Below is a small trained network, with its code and all its weights. Each question gives an input and a class and asks what happens when units are switched off, that is, made to give their printed mean instead of their output.

import numpy as np


def w(rows, s, z=0):
    codes = np.array(rows[::2]) - 128.0
    scale = np.full(codes.shape[1], s)
    scale[-1] = z or s
    return codes * scale


def f(y):
    return np.maximum(y, 0)


def log_softmax(a):
    a = a - a.max(-1, keepdims=True)
    return a - np.log(np.exp(a).sum(-1, keepdims=True))


def net(x, mask):
    res = np.array(x, float).reshape(1, 4) / 4 @ E
    y = f(res @ A[0][:, :-1].T + A[0][:, -1])
    res = res + np.where(mask, y, B[0][:, -1]) @ B[0][:, :-1]
    return log_softmax(res[-1] @ U[:, :-1].T + U[:, -1])


A, B = {}, {}
E = w([
[168,21,64,187],'x0',
[174,146,213,225],'x1',
[254,187,84,95],'x2',
[173,49,212,45],'x3',
],0.0042)
A[0] = w([
[98,168,87,174,79],'n0',
[124,128,128,129,255],'n1',
[97,116,138,137,95],'n2',
[190,155,105,114,86],'n3',
[142,73,101,150,96],'n4',
[152,53,84,161,83],'n5',
[93,187,61,195,80],'n6',
[244,174,82,101,77],'n7',
[145,88,99,147,88],'n8',
[212,160,96,109,83],'n9',
[92,114,60,52,68],'n10',
[175,41,224,44,79],'n11',
[88,201,50,201,75],'n12',
[109,170,152,106,93],'n13',
[82,110,37,36,78],'n14',
[96,198,169,88,78],'n15',
[178,148,219,232,78],'n16',
[85,217,191,63,93],'n17',
[155,36,74,168,82],'n18',
[155,81,172,83,79],'n19',
[54,90,154,151,90],'n20',
[101,189,163,95,80],'n21',
[73,108,143,139,88],'n22',
[156,144,183,188,75],'n23',
[146,85,94,149,84],'n24',
[39,93,152,143,77],'n25',
[132,121,135,119,116],'n26',
[160,140,181,190,91],'n27',
[148,61,91,157,88],'n28',
[3,60,174,162,85],'n29',
[209,163,98,110,85],'n30',
[152,92,167,84,80],'n31',
[91,119,65,53,71],'n32',
],0.012,0.0054)
B[0] = w([
[104,125,80,107,159],'n0',
[254,64,149,117,255],'n1',
[121,148,136,119,140],'n2',
[128,169,143,110,165],'n3',
[128,140,123,169,165],'n4',
[120,144,120,190,181],'n5',
[105,113,57,96,183],'n6',
[135,207,158,93,208],'n7',
[113,139,120,163,153],'n8',
[129,186,149,104,182],'n9',
[76,94,170,122,176],'n10',
[102,106,27,84,233],'n11',
[103,112,45,92,192],'n12',
[120,142,119,165,153],'n13',
[78,75,183,120,199],'n14',
[118,150,114,194,175],'n15',
[63,76,186,123,217],'n16',
[127,146,116,221,209],'n17',
[125,146,120,204,197],'n18',
[109,121,79,102,171],'n19',
[132,180,144,105,177],'n20',
[116,149,115,184,166],'n21',
[119,165,139,111,155],'n22',
[77,104,158,129,170],'n23',
[111,140,119,167,155],'n24',
[118,187,146,98,178],'n25',
[124,127,123,124,134],'n26',
[91,98,163,125,178],'n27',
[124,143,121,182,175],'n28',
[144,212,156,84,222],'n29',
[132,182,148,103,181],'n30',
[105,121,86,106,164],'n31',
[77,97,170,123,175],'n32',
],0.063,0.0054)
U = w([
[153,192,162,83,115],'0',
[119,95,46,92,102],'1',
[139,136,123,223,117],'2',
[86,63,200,112,103],'3',
[254,71,147,109,254],'4',
],0.009,0.0032)

Each question gives the input, the list of numbers given to net, and the class t.
The units are the neurons (one row each of A and B). Each row of codes is followed by its name. A weight is (code - 128) times the scale printed after its matrix; where a second scale follows, it is the last column's (A, B and U).
mask holds one flag per neuron, in row order. A switched-off neuron (its flag False) gives its mean, the last column of its row in B, instead of its output. The means were averaged over made-up inputs and are rounded, as every weight is.
A unit's drop is (log p(t) with every unit on - log p(t) with that unit switched off) / (log p(t) with every unit on - log p(t) with every unit switched off).
The circuit of an input: a set's keep is (log p(t) with only the set's units on - log p(t) with every unit switched off) / (log p(t) with every unit on - log p(t) with every unit switched off). Starting from the 12 units with the biggest drops (on a tie, the unit counted first), units are removed one at a time, each time the one whose removal leaves the highest keep (on an exact tie, the one counted first), for as long as the keep stays at least 0.8.
units of the circuit, in order: the units of the circuit, biggest drop first
most important unit: the unit with the biggest drop
top k neurons: the k neurons with the biggest drops, biggest first
drop when u is switched off: that unit's drop, to one decimal
input [3,0,-2,-2], class 4: most important unit	n17
input [6,-6,-6,-4], class 0: top 4 neurons	[n29, n25, n17, n20]
input [-8,1,-3,-6], class 2: top 3 neurons	[n17, n11, n15]
input [2,8,5,-8], class 1: top 4 neurons	[n12, n6, n0, n14]
input [-5,-6,-3,-7], class 1: top 2 neurons	[n12, n6]
input [7,-3,8,-4], class 0: top 3 neurons	[n7, n9, n30]
input [8,-7,-7,7], class 2: top 2 neurons	[n18, n5]
input [-7,-2,-1,-8], class 1: top 2 neurons	[n12, n6]
input [6,5,-6,-1], class 0: top 2 neurons	[n29, n17]
input [5,-4,-6,-5], class 0: top 2 neurons	[n29, n11]
input [-4,8,7,-2], class 3: top 4 neurons	[n16, n29, n27, n23]
input [-6,-4,6,-7], class 1: top 3 neurons	[n12, n6, n29]
input [5,-6,5,4], class 3: top 3 neurons	[n14, n29, n10]
input [0,-8,-5,2], class 3: most important unit	n14
input [8,5,-6,6], class 2: top 3 neurons	[n18, n5, n28]
input [1,-2,-3,-3], class 4: top 2 neurons	[n11, n7]
input [-5,7,6,-6], class 3: drop when n20 is switched off	0.1
input [-3,8,5,0], class 3: drop when n16 is switched off	0.5
input [-4,1,-5,7], class 1: drop when n11 is switched off	1.9
input [-5,-4,4,-6], class 1: units of the circuit, in order	[n12]
input [-6,3,-3,-4], class 2: drop when n17 is switched off	0.2
